Below are the code and all the weights of a small trained network. Each question names an input and a target symbol and asks about switching units off, where a switched-off unit gives its printed mean instead of its output.

import numpy as np


def w(rows, s, z=0):
    codes = np.array(rows[::2]) - 128.0
    scale = np.full(codes.shape[1], s)
    scale[-1] = z or s
    return codes * scale


def norm(h):
    return h / np.sqrt((h * h).mean(-1, keepdims=True) + 1e-5)


def f(y):
    return np.maximum(y, 0)


def softmax(a):
    e = np.exp(a - a.max(-1, keepdims=True))
    return e / e.sum(-1, keepdims=True)


def log_softmax(a):
    a = a - a.max(-1, keepdims=True)
    return a - np.log(np.exp(a).sum(-1, keepdims=True))


def net(x, mask):
    ids = ['βδζμξφω'.index(c) for c in x.split()]
    T = len(ids)
    res = E[ids] + P[:T]
    u = 0
    for l in range(2):
        r = norm(res)
        for j in range(2):
            rows = slice(4 * j, 4 * j + 4)
            q, k, v = (r @ M[l][rows].T for M in (Q, K, V))
            z = softmax(np.where(np.tri(T) > 0, q @ k.T / 4**0.5, -1e9)) @ v
            o = O[l][rows]
            res = res + np.where(mask[u + j], z, o[:, -1]) @ o[:, :-1]
        u += 2
        y = f(norm(res) @ A[l][:, :-1].T + A[l][:, -1])
        res = res + np.where(mask[u : u + 8], y, B[l][:, -1]) @ B[l][:, :-1]
        u += 8
    return log_softmax(norm(res)[-1] @ U[:, :-1].T + U[:, -1])


Q, K, V, O, A, B = {}, {}, {}, {}, {}, {}
E = w([
[173,114,43],'β',
[25,106,206],'δ',
[105,223,28],'ζ',
[252,219,33],'μ',
[175,250,137],'ξ',
[172,38,92],'φ',
[137,136,112],'ω',
],0.018)
P = w([
[67,118,74],'0',
[66,124,85],'1',
[124,111,142],'2',
[89,149,136],'3',
[97,145,146],'4',
[94,150,145],'5',
[135,141,197],'6',
[165,135,254],'7',
[80,144,203],'8',
[56,151,203],'9',
[169,146,244],'10',
],0.0064)
Q[0] = w([
[86,71,176],'L0H0',
[110,6,116],'L0H0',
[152,185,103],'L0H0',
[142,165,159],'L0H0',
[108,164,97],'L0H1',
[63,100,185],'L0H1',
[177,32,137],'L0H1',
[172,104,136],'L0H1',
],0.023)
K[0] = w([
[40,72,188],'L0H0',
[3,56,110],'L0H0',
[202,176,96],'L0H0',
[196,146,164],'L0H0',
[169,173,141],'L0H1',
[82,159,20],'L0H1',
[100,42,100],'L0H1',
[107,74,156],'L0H1',
],0.02)
V[0] = w([
[242,54,2],'L0H0',
[43,69,42],'L0H0',
[163,99,81],'L0H0',
[241,145,148],'L0H0',
[130,126,136],'L0H1',
[157,121,108],'L0H1',
[104,146,55],'L0H1',
[197,100,204],'L0H1',
],0.0096)
O[0] = w([
[71,250,181,252],'L0H0',
[195,159,205,162],'L0H0',
[114,168,151,171],'L0H0',
[53,149,88,148],'L0H0',
[127,125,121,118],'L0H1',
[108,194,155,195],'L0H1',
[139,143,185,210],'L0H1',
[96,179,93,93],'L0H1',
],0.014,0.0026)
A[0] = w([
[223,164,128,114],'L0N0',
[75,116,86,179],'L0N1',
[157,184,108,188],'L0N2',
[113,61,162,84],'L0N3',
[157,175,168,104],'L0N4',
[82,101,115,69],'L0N5',
[6,82,175,6],'L0N6',
[181,100,60,190],'L0N7',
],0.026,0.0024)
B[0] = w([
[73,241,193,195],'L0N0',
[109,154,188,185],'L0N1',
[56,91,116,254],'L0N2',
[209,88,111,199],'L0N3',
[149,98,199,235],'L0N4',
[144,198,148,141],'L0N5',
[225,252,205,155],'L0N6',
[70,158,248,215],'L0N7',
],0.028,0.0092)
Q[1] = w([
[197,167,7],'L1H0',
[143,102,137],'L1H0',
[121,147,104],'L1H0',
[122,121,136],'L1H0',
[126,148,76],'L1H1',
[153,132,114],'L1H1',
[55,109,200],'L1H1',
[146,137,98],'L1H1',
],0.019)
K[1] = w([
[83,91,251],'L1H0',
[149,114,136],'L1H0',
[110,135,138],'L1H0',
[134,130,120],'L1H0',
[103,87,176],'L1H1',
[97,106,105],'L1H1',
[210,188,165],'L1H1',
[95,96,126],'L1H1',
],0.018)
V[1] = w([
[181,185,119],'L1H0',
[219,162,252],'L1H0',
[83,115,60],'L1H0',
[181,145,208],'L1H0',
[243,219,95],'L1H1',
[73,27,215],'L1H1',
[145,158,38],'L1H1',
[186,189,82],'L1H1',
],0.017)
O[1] = w([
[152,172,24,112],'L1H0',
[236,164,8,222],'L1H0',
[70,112,190,76],'L1H0',
[194,146,65,189],'L1H0',
[108,248,168,94],'L1H1',
[67,25,49,221],'L1H1',
[172,100,207,5],'L1H1',
[141,191,173,75],'L1H1',
],0.017,0.015)
A[1] = w([
[132,191,4,125],'L1N0',
[253,153,102,71],'L1N1',
[53,116,101,3],'L1N2',
[130,59,57,89],'L1N3',
[57,96,216,97],'L1N4',
[96,46,137,121],'L1N5',
[126,70,146,61],'L1N6',
[186,54,153,96],'L1N7',
],0.019,0.0036)
B[1] = w([
[19,194,134,251],'L1N0',
[253,127,221,206],'L1N1',
[202,178,118,183],'L1N2',
[127,59,77,202],'L1N3',
[88,69,205,182],'L1N4',
[112,198,152,177],'L1N5',
[147,161,167,147],'L1N6',
[208,50,133,172],'L1N7',
],0.032,0.013)
U = w([
[140,131,140,71],'β',
[195,81,110,253],'δ',
[135,173,134,95],'ζ',
[108,82,255,99],'μ',
[130,105,143,66],'ξ',
[117,101,61,147],'φ',
[215,236,172,92],'ω',
],0.013,0.0071)

Each question gives the input, a string of symbols that net reads in full, and the target symbol t.
The units are the heads (4 rows each of Q, K, V and O) and the neurons (one row each of A and B). Each row of codes is followed by its name. A weight is (code - 128) times the scale printed after its matrix; where a second scale follows, it is the last column's (O, A, B and U).
mask holds one flag per unit, layer by layer, with each layer's heads first. A switched-off unit (its flag False) gives its mean, the last column of its rows in O or B, instead of its output. The means were averaged over made-up inputs and are rounded, as every weight is.
A unit's drop is (log p(t) with every unit on - log p(t) with that unit switched off) / (log p(t) with every unit on - log p(t) with every unit switched off).
most important unit: the unit with the biggest drop
top k neurons: the k neurons with the biggest drops, biggest first
which heads matter: for each layer, one digit per head in row order, 1 if its drop is at least 0.15 and else 0, layers parted by /
drop of u: that unit's drop, to one decimal
input μ ξ φ μ ξ μ β φ μ μ μ, target μ: most important unit : L1H0
input φ ζ φ δ δ δ ξ ζ φ, target δ: which heads matter : 00 / 00
input β φ ζ φ ζ, target φ: which heads matter : 00 / 11
input δ ξ δ μ φ β φ ζ φ β, target φ: which heads matter : 10 / 01
input φ δ φ μ β, target μ: top 4 neurons : (L0N2 L0N7 L0N6 L1N4)
input μ β φ μ ξ, target μ: top 3 neurons : (L0N2 L0N6 L1N4)
input δ ξ β β φ β, target φ: which heads matter : 10 / 00
input μ φ δ φ φ ω φ, target ω: top 2 neurons : (L0N6 L0N7)
input ξ β ω φ μ δ β φ, target δ: which heads matter : 10 / 00
input φ ξ φ, target φ: which heads matter : 10 / 01
input φ μ β β δ δ ζ μ μ, target μ: which heads matter : 11 / 10
input φ φ φ ζ φ β ω δ δ, target δ: which heads matter : 10 / 00
input ζ φ φ ξ, target φ: top 2 neurons : (L0N4 L1N1)
input φ ω φ, target ω: which heads matter : 00 / 10
input ξ δ μ δ φ ξ, target φ: most important unit : L0H0
input φ ξ ξ μ β, target μ: top 2 neurons : (L0N2 L1N4)
input φ β φ, target φ: which heads matter : 00 / 01
input μ φ μ φ φ φ ξ φ μ, target φ: top 2 neurons : (L0N4 L1N1)
input μ δ β μ φ μ ξ, target μ: drop of L0N6 : 1.1
input ω ω β μ ζ φ φ δ, target δ: drop of L0H0 : 0.3
input φ φ ξ φ φ φ μ, target φ: drop of L1H1 : 0.2
